Below are the code and all the weights of a small trained network. Each question names an input and a class and asks about switching units off, where a switched-off unit gives its printed mean instead of its output.

import numpy as np


def w(rows, s, z=0):
    codes = np.array(rows[::2]) - 128.0
    scale = np.full(codes.shape[1], s)
    scale[-1] = z or s
    return codes * scale


def norm(h):
    return h / np.sqrt((h * h).mean(-1, keepdims=True) + 1e-5)


def f(y):
    return np.maximum(y, 0)


def log_softmax(a):
    a = a - a.max(-1, keepdims=True)
    return a - np.log(np.exp(a).sum(-1, keepdims=True))


def net(x, mask):
    res = np.array(x, float).reshape(1, 8) / 4 @ E
    u = 0
    for l in range(4):
        y = f(norm(res) @ A[l][:, :-1].T + A[l][:, -1])
        res = res + np.where(mask[u : u + 5], y, B[l][:, -1]) @ B[l][:, :-1]
        u += 5
    return log_softmax(norm(res)[-1] @ U[:, :-1].T + U[:, -1])


A, B = {}, {}
E = w([
[84,253,99,158,183,142],'x0',
[139,182,41,92,155,84],'x1',
[119,144,58,74,104,38],'x2',
[91,147,146,55,102,112],'x3',
[208,239,220,169,155,77],'x4',
[39,195,152,127,137,78],'x5',
[187,59,89,181,72,170],'x6',
[172,33,102,92,229,123],'x7',
],0.0039)
A[0] = w([
[123,250,182,20,59,111,219],'L0N0',
[106,12,120,232,135,130,145],'L0N1',
[246,154,106,25,72,143,172],'L0N2',
[248,219,181,2,18,165,252],'L0N3',
[165,182,123,213,136,181,132],'L0N4',
],0.0044,0.0018)
B[0] = w([
[37,121,134,168,187,80,253],'L0N0',
[154,203,135,85,165,206,230],'L0N1',
[96,111,148,197,69,94,198],'L0N2',
[164,53,100,255,195,97,244],'L0N3',
[204,179,152,124,144,108,194],'L0N4',
],0.007,0.0034)
A[1] = w([
[121,97,35,118,163,108,198],'L1N0',
[2,107,46,71,145,146,255],'L1N1',
[128,72,196,84,109,176,54],'L1N2',
[114,185,209,107,113,131,52],'L1N3',
[76,50,203,189,24,93,233],'L1N4',
],0.0054,0.00066)
B[1] = w([
[109,189,68,155,83,168,215],'L1N0',
[220,139,3,131,97,160,255],'L1N1',
[101,118,197,197,119,201,189],'L1N2',
[200,236,141,70,121,185,167],'L1N3',
[133,45,117,165,132,153,235],'L1N4',
],0.0064,0.0032)
A[2] = w([
[38,79,166,136,118,123,91],'L2N0',
[187,158,122,155,118,97,122],'L2N1',
[170,154,163,57,79,102,254],'L2N2',
[81,254,129,53,170,106,177],'L2N3',
[227,173,26,112,85,135,122],'L2N4',
],0.0068,0.00081)
B[2] = w([
[197,164,133,171,174,15,161],'L2N0',
[201,208,118,105,156,168,186],'L2N1',
[119,78,119,253,107,125,132],'L2N2',
[82,140,105,107,185,110,217],'L2N3',
[88,151,239,95,62,98,254],'L2N4',
],0.0075,0.0041)
A[3] = w([
[30,95,232,165,193,175,223],'L3N0',
[235,123,175,109,146,196,155],'L3N1',
[125,104,97,42,58,98,166],'L3N2',
[98,201,90,192,130,182,255],'L3N3',
[76,50,195,61,175,254,189],'L3N4',
],0.0057,0.0017)
B[3] = w([
[84,2,93,147,108,141,239],'L3N0',
[154,160,197,127,133,190,249],'L3N1',
[175,137,56,142,52,86,181],'L3N2',
[120,111,105,34,148,89,253],'L3N3',
[27,70,197,32,126,177,227],'L3N4',
],0.0081,0.0041)
U = w([
[88,24,208,72,138,212,207],'0',
[44,162,115,101,239,72,167],'1',
[126,112,56,58,2,96,97],'2',
[224,186,201,155,161,167,3],'3',
[170,34,141,235,145,80,143],'4',
],0.0086,0.00081)

Each question gives the input, the list of numbers given to net, and the class t.
The units are the neurons (one row each of A and B). Each row of codes is followed by its name. A weight is (code - 128) times the scale printed after its matrix; where a second scale follows, it is the last column's (A, B and U).
mask holds one flag per neuron, layer by layer. A switched-off neuron (its flag False) gives its mean, the last column of its row in B, instead of its output. The means were averaged over made-up inputs and are rounded, as every weight is.
A unit's drop is (log p(t) with every unit on - log p(t) with that unit switched off) / (log p(t) with every unit on - log p(t) with every unit switched off).
The circuit of an input: a set's keep is (log p(t) with only the set's units on - log p(t) with every unit switched off) / (log p(t) with every unit on - log p(t) with every unit switched off). Starting from the 12 units with the biggest drops (on a tie, the unit counted first), units are removed one at a time, each time the one whose removal leaves the highest keep (on an exact tie, the one counted first), for as long as the keep stays at least 0.8.
units of the circuit, in order: the units of the circuit, biggest drop first
unit that matters most: the unit with the biggest drop
k most important neurons: the k neurons with the biggest drops, biggest first
top k neurons in layer l: the k neurons of layer l with the biggest drops, biggest first
drop when u is switched off: that unit's drop, to one decimal
input [0,0,7,-1,3,-5,-2,7], class 2: unit that matters most => L2N4
input [2,-6,0,3,-6,7,0,-4], class 2: units of the circuit, in order => [L1N1 L3N4]
input [-3,4,-2,-5,0,5,6,2], class 3: top 2 neurons in layer 1 => [L1N4 L1N2]
input [-6,2,-5,-8,3,-2,6,4], class 3: units of the circuit, in order => [L3N1 L0N1]
input [-7,1,-3,1,3,-2,-2,0], class 4: 2 most important neurons => [L0N3 L0N2]
input [-5,2,-2,-4,-8,7,1,3], class 2: top 2 neurons in layer 1 => [L1N1 L1N0]
input [8,4,3,-6,-6,1,4,6], class 2: units of the circuit, in order => [L2N4 L1N1 L0N3]
input [-8,7,0,-6,3,-4,6,-5], class 3: units of the circuit, in order => [L2N1 L3N0]
input [-4,3,1,-5,4,7,3,-7], class 4: 3 most important neurons => [L0N3 L0N1 L0N0]
input [6,-5,-5,-2,6,1,-5,-1], class 1: units of the circuit, in order => [L2N3 L0N0 L3N3]
input [-7,-3,1,2,-7,5,-2,-4], class 2: 2 most important neurons => [L1N1 L3N2]
input [2,6,-1,-2,1,-6,3,8], class 3: top 2 neurons in layer 3 => [L3N4 L3N0]
input [-4,2,-8,8,8,1,4,3], class 4: top 3 neurons in layer 0 => [L0N3 L0N1 L0N2]
input [-7,7,-2,-5,2,2,2,-2], class 3: units of the circuit, in order => [L3N0]
input [-1,0,-6,5,2,-4,6,-4], class 4: top 2 neurons in layer 0 => [L0N3 L0N2]
input [4,4,-8,2,-8,-3,1,-8], class 2: top 3 neurons in layer 1 => [L1N1 L1N2 L1N4]
input [0,2,-4,-8,-1,4,6,-6], class 3: 2 most important neurons => [L0N4 L3N4]
input [1,-1,2,6,6,-8,-8,-4], class 4: drop when L0N3 is switched off => 0.7
input [3,4,-4,-2,-8,6,4,-5], class 2: drop when L1N1 is switched off => 0.2
input [3,2,5,-3,3,-5,6,-1], class 3: drop when L2N1 is switched off => 0.5
input [-1,-5,1,2,-1,-2,0,-6], class 4: most important neuron => [L2N0]
